Below is a small trained network, with its code and all its weights. Each question gives an input and a class and asks what happens when units are switched off, that is, made to give their printed mean instead of their output.

import numpy as np


def w(rows, s, z=0):
    codes = np.array(rows[::2]) - 128.0
    scale = np.full(codes.shape[1], s)
    scale[-1] = z or s
    return codes * scale


def f(y):
    return y / 2 * (1 + np.tanh(0.7978845608 * (y + 0.044715 * y**3)))


def log_softmax(a):
    a = a - a.max(-1, keepdims=True)
    return a - np.log(np.exp(a).sum(-1, keepdims=True))


def net(x, mask):
    res = np.array(x, float).reshape(1, 3) / 4 @ E
    y = f(res @ A[0][:, :-1].T + A[0][:, -1])
    res = res + np.where(mask, y, B[0][:, -1]) @ B[0][:, :-1]
    return log_softmax(res[-1] @ U[:, :-1].T + U[:, -1])


A, B = {}, {}
E = w([
[150,166,190,84,186,173],'x0',
[65,206,110,156,170,133],'x1',
[135,121,142,134,253,84],'x2',
],0.015)
A[0] = w([
[213,89,133,194,87,105,162],'n1',
[26,153,79,197,122,57,118],'n2',
[158,51,172,147,70,83,169],'n3',
[223,66,54,129,126,66,144],'n4',
[147,157,56,134,195,149,90],'n5',
[136,82,150,124,188,140,72],'n6',
[126,186,135,126,128,193,193],'n7',
[104,156,147,144,168,128,132],'n8',
[252,127,173,98,187,141,167],'n9',
[57,194,80,116,118,35,136],'n10',
[118,244,212,115,118,113,23],'n11',
[223,117,137,84,114,225,204],'n12',
[129,120,161,90,87,186,223],'n13',
[138,60,106,142,121,110,83],'n14',
[159,56,83,156,114,105,110],'n15',
[192,158,177,89,102,184,108],'n16',
[69,196,210,124,147,206,62],'n17',
[219,107,148,65,155,119,87],'n18',
[108,164,106,167,71,108,3],'n19',
[122,143,134,50,66,160,243],'n20',
[80,145,107,143,74,178,255],'n21',
[101,26,121,133,210,117,247],'n22',
[94,160,90,89,110,146,191],'n23',
[80,110,91,194,87,176,116],'n24',
],0.011,0.0028)
B[0] = w([
[24,81,148,48,114,197,225],'n1',
[208,168,181,202,97,82,254],'n2',
[61,69,150,86,108,163,251],'n3',
[119,80,84,77,213,187,233],'n4',
[179,110,64,139,164,106,194],'n5',
[163,208,110,95,165,145,183],'n6',
[72,60,122,85,71,123,204],'n7',
[124,84,81,136,177,110,195],'n8',
[87,160,165,141,222,118,244],'n9',
[208,161,116,203,126,105,224],'n10',
[63,95,99,19,115,156,209],'n11',
[76,58,213,186,78,56,250],'n12',
[88,64,175,159,70,130,225],'n13',
[167,155,95,53,179,144,181],'n14',
[112,52,74,82,192,162,208],'n15',
[79,118,159,152,96,61,217],'n16',
[84,36,88,65,130,179,240],'n17',
[95,228,208,151,254,148,204],'n18',
[116,176,107,174,121,157,186],'n19',
[120,107,205,124,63,136,247],'n20',
[107,208,145,131,33,220,243],'n21',
[228,160,125,77,233,106,237],'n22',
[135,155,98,146,47,144,177],'n23',
[155,213,102,135,90,176,213],'n24',
],0.0076,0.0094)
U = w([
[65,90,98,34,45,198,164],'0',
[124,100,27,51,195,132,135],'1',
[135,200,110,205,43,132,83],'2',
[194,176,166,209,133,18,205],'3',
[115,82,254,155,45,24,137],'4',
[140,167,226,122,178,98,3],'5',
],0.009,0.004)

Each question gives the input, the list of numbers given to net, and the class t.
The units are the neurons (one row each of A and B). Each row of codes is followed by its name. A weight is (code - 128) times the scale printed after its matrix; where a second scale follows, it is the last column's (A, B and U).
mask holds one flag per neuron, in row order. A switched-off neuron (its flag False) gives its mean, the last column of its row in B, instead of its output. The means were averaged over made-up inputs and are rounded, as every weight is.
A unit's drop is (log p(t) with every unit on - log p(t) with that unit switched off) / (log p(t) with every unit on - log p(t) with every unit switched off).
The circuit of an input: a set's keep is (log p(t) with only the set's units on - log p(t) with every unit switched off) / (log p(t) with every unit on - log p(t) with every unit switched off). Starting from the 12 units with the biggest drops (on a tie, the unit counted first), units are removed one at a time, each time the one whose removal leaves the highest keep (on an exact tie, the one counted first), for as long as the keep stays at least 0.8.
circuit, biggest first: the units of the circuit, biggest drop first
most important unit: the unit with the biggest drop
k most important neurons: the k neurons with the biggest drops, biggest first
drop of u: that unit's drop, to one decimal
input [-7,1,-3], class 2: most important unit -> n2
input [0,6,8], class 3: circuit, biggest first -> n2; n10
input [0,-5,4], class 1: 2 most important neurons -> n4; n2
input [8,-8,0], class 4: 3 most important neurons -> n12; n16; n13
input [0,-6,3], class 1: 2 most important neurons -> n4; n2
input [0,-4,5], class 1: 2 most important neurons -> n2; n4
input [4,-4,1], class 5: 2 most important neurons -> n18; n9
input [3,0,1], class 5: 2 most important neurons -> n4; n15
input [3,-6,1], class 5: 2 most important neurons -> n18; n9
input [-5,7,-6], class 2: drop of n22 -> 0.0
input [0,1,-8], class 2: drop of n3 -> 0.1
input [-1,6,7], class 3: drop of n2 -> 0.2
